Below are the code and all the weights of a small trained network. Each question names an input and a class and asks about switching units off, where a switched-off unit gives its printed mean instead of its output.

import numpy as np


def w(rows, s, z=0):
    codes = np.array(rows[::2]) - 128.0
    scale = np.full(codes.shape[1], s)
    scale[-1] = z or s
    return codes * scale


def norm(h):
    return h / np.sqrt((h * h).mean(-1, keepdims=True) + 1e-5)


def f(y):
    return np.maximum(y, 0)


def log_softmax(a):
    a = a - a.max(-1, keepdims=True)
    return a - np.log(np.exp(a).sum(-1, keepdims=True))


def net(x, mask):
    res = np.array(x, float).reshape(1, 6) / 4 @ E
    u = 0
    for l in range(4):
        y = f(norm(res) @ A[l][:, :-1].T + A[l][:, -1])
        res = res + np.where(mask[u : u + 10], y, B[l][:, -1]) @ B[l][:, :-1]
        u += 10
    return log_softmax(norm(res)[-1] @ U[:, :-1].T + U[:, -1])


A, B = {}, {}
E = w([
[112,173,202,184,209,131,146],'x0',
[191,62,144,135,125,255,71],'x1',
[136,145,40,243,119,158,114],'x2',
[127,128,128,128,127,129,128],'x3',
[131,129,129,127,127,128,128],'x4',
[130,126,126,128,130,128,127],'x5',
],0.009)
A[0] = w([
[61,161,38,178,112,33,157,91],'0.n0',
[141,104,40,179,67,116,132,67],'0.n1',
[119,125,70,141,85,68,122,2],'0.n2',
[148,148,169,142,254,140,148,55],'0.n3',
[105,159,54,210,115,97,94,71],'0.n4',
[83,163,184,129,145,121,129,120],'0.n5',
[103,112,162,77,77,61,126,74],'0.n6',
[174,146,58,138,111,123,133,80],'0.n7',
[205,104,166,133,123,221,98,138],'0.n8',
[171,103,33,59,27,107,144,198],'0.n9',
],0.0062,0.0064)
B[0] = w([
[202,145,138,68,103,253,161,202],'0.n0',
[58,107,73,111,170,187,130,166],'0.n1',
[86,219,79,81,147,187,160,138],'0.n2',
[41,84,106,109,94,84,131,161],'0.n3',
[173,149,86,82,122,244,216,166],'0.n4',
[169,95,160,116,110,63,154,169],'0.n5',
[108,146,148,89,100,94,111,172],'0.n6',
[85,99,84,115,167,149,132,147],'0.n7',
[175,49,187,106,149,171,49,214],'0.n8',
[63,94,79,84,69,78,95,254],'0.n9',
],0.0063,0.0069)
A[1] = w([
[71,206,17,224,127,96,180,92],'1.n0',
[149,190,149,199,167,72,193,37],'1.n1',
[138,120,149,120,122,115,86,81],'1.n2',
[97,143,140,174,173,151,82,3],'1.n3',
[195,178,160,190,200,199,166,39],'1.n4',
[131,87,67,254,139,129,64,74],'1.n5',
[167,123,129,144,120,102,126,104],'1.n6',
[161,182,126,244,173,164,162,117],'1.n7',
[71,129,106,127,102,96,143,81],'1.n8',
[120,91,80,211,137,131,79,37],'1.n9',
],0.0086,0.0048)
B[1] = w([
[221,17,101,122,100,243,190,252],'1.n0',
[137,117,124,166,156,96,233,199],'1.n1',
[142,106,124,116,116,134,180,171],'1.n2',
[152,139,150,138,126,155,73,143],'1.n3',
[193,110,192,176,122,96,149,217],'1.n4',
[116,208,147,187,70,7,57,208],'1.n5',
[141,159,121,114,128,155,165,128],'1.n6',
[254,84,149,157,56,86,148,221],'1.n7',
[161,178,124,91,161,132,115,204],'1.n8',
[85,175,130,168,128,69,36,171],'1.n9',
],0.0083,0.003)
A[2] = w([
[149,124,46,193,111,158,140,156],'2.n0',
[102,135,78,140,124,156,156,15],'2.n1',
[177,135,143,123,93,220,89,47],'2.n2',
[150,154,98,108,117,129,112,145],'2.n3',
[119,146,206,166,228,93,116,166],'2.n4',
[36,151,106,122,150,34,175,114],'2.n5',
[140,156,96,157,98,125,120,22],'2.n6',
[129,156,192,126,254,149,161,78],'2.n7',
[118,122,90,212,105,129,73,2],'2.n8',
[148,107,87,171,138,179,96,55],'2.n9',
],0.0098,0.0028)
B[2] = w([
[86,150,106,153,103,212,69,226],'2.n0',
[141,134,113,86,170,186,96,156],'2.n1',
[81,179,108,104,133,61,186,247],'2.n2',
[97,123,113,108,152,125,103,180],'2.n3',
[139,142,164,177,174,246,98,249],'2.n4',
[142,255,129,119,112,49,165,254],'2.n5',
[98,116,135,99,174,141,114,143],'2.n6',
[18,78,120,200,189,190,112,229],'2.n7',
[51,185,135,134,87,57,56,176],'2.n8',
[46,152,116,136,116,41,159,194],'2.n9',
],0.0071,0.0047)
A[3] = w([
[85,138,180,129,159,49,187,34],'3.n0',
[114,122,82,207,130,70,64,92],'3.n1',
[177,91,137,7,137,57,115,30],'3.n2',
[166,105,96,159,85,144,156,26],'3.n3',
[190,176,205,219,99,111,158,146],'3.n4',
[105,37,81,65,112,113,109,32],'3.n5',
[51,196,128,103,173,58,108,113],'3.n6',
[159,131,243,140,254,100,183,67],'3.n7',
[119,197,88,106,96,52,66,3],'3.n8',
[50,86,125,76,131,129,136,83],'3.n9',
],0.0077,0.0035)
B[3] = w([
[81,187,74,155,135,112,77,192],'3.n0',
[65,141,167,112,129,107,71,172],'3.n1',
[183,59,158,120,140,60,128,228],'3.n2',
[124,72,111,119,162,124,155,152],'3.n3',
[195,216,213,110,148,105,156,213],'3.n4',
[202,120,174,222,222,100,149,207],'3.n5',
[103,129,99,149,96,99,208,231],'3.n6',
[54,172,1,126,173,185,114,255],'3.n7',
[47,57,165,100,71,118,213,199],'3.n8',
[217,158,156,170,159,101,141,194],'3.n9',
],0.0078,0.0052)
U = w([
[114,133,122,39,71,20,183,144],'0',
[63,248,116,127,204,123,181,8],'1',
[131,134,16,79,78,213,152,201],'2',
[228,132,143,179,115,158,221,159],'3',
[218,18,171,82,157,90,80,146],'4',
[102,94,180,129,212,240,93,139],'5',
[20,97,95,141,60,113,35,125],'6',
[184,208,219,191,109,110,47,96],'7',
],0.017,0.0015)

Each question gives the input, the list of numbers given to net, and the class t.
The units are the neurons (one row each of A and B). Each row of codes is followed by its name. A weight is (code - 128) times the scale printed after its matrix; where a second scale follows, it is the last column's (A, B and U).
mask holds one flag per neuron, layer by layer. A switched-off neuron (its flag False) gives its mean, the last column of its row in B, instead of its output. The means were averaged over made-up inputs and are rounded, as every weight is.
A unit's drop is (log p(t) with every unit on - log p(t) with that unit switched off) / (log p(t) with every unit on - log p(t) with every unit switched off).
The circuit of an input: a set's keep is (log p(t) with only the set's units on - log p(t) with every unit switched off) / (log p(t) with every unit on - log p(t) with every unit switched off). Starting from the 12 units with the biggest drops (on a tie, the unit counted first), units are removed one at a time, each time the one whose removal leaves the highest keep (on an exact tie, the one counted first), for as long as the keep stays at least 0.8.
units of the circuit, in order: the units of the circuit, biggest drop first
most important unit: the unit with the biggest drop
k most important neurons: the k neurons with the biggest drops, biggest first
top k neurons in layer l: the k neurons of layer l with the biggest drops, biggest first
drop of u: that unit's drop, to one decimal
input [1,-8,1,3,-5,-3], class 3: units of the circuit, in order => [1.n0]
input [4,6,1,-4,0,3], class 7: units of the circuit, in order => [1.n5; 0.n0]
input [0,-1,7,5,1,7], class 2: 2 most important neurons => [0.n4; 0.n1]
input [6,1,1,0,3,0], class 7: units of the circuit, in order => [1.n7; 1.n3]
input [7,5,1,2,1,4], class 7: units of the circuit, in order => [1.n5; 0.n0]
input [2,0,8,5,1,-3], class 3: top 3 neurons in layer 1 => [1.n0; 1.n7; 1.n4]
input [0,6,-6,-5,-7,-5], class 4: 2 most important neurons => [2.n4; 3.n2]
input [4,1,7,-7,-4,8], class 7: 2 most important neurons => [1.n5; 1.n9]
input [-5,-6,1,-2,-4,0], class 2: 2 most important neurons => [1.n0; 0.n8]
input [-2,-8,1,3,2,3], class 2: 2 most important neurons => [1.n0; 0.n8]
input [2,8,1,-3,-6,1], class 7: top 2 neurons in layer 0 => [0.n9; 0.n0]
input [-4,7,0,6,-6,3], class 4: 2 most important neurons => [0.n8; 3.n5]
input [2,-6,8,-5,8,3], class 3: top 2 neurons in layer 1 => [1.n7; 1.n4]
input [1,2,6,-3,-6,-3], class 7: 3 most important neurons => [0.n9; 1.n7; 1.n4]
input [0,2,-6,-4,-8,-6], class 4: most important unit => 3.n2
input [1,-2,-7,-7,1,5], class 1: drop of 2.n4 => 0.1
input [3,1,-2,-1,6,6], class 5: drop of 0.n9 => 1.2
input [4,2,7,3,3,-6], class 7: drop of 1.n5 => 0.2
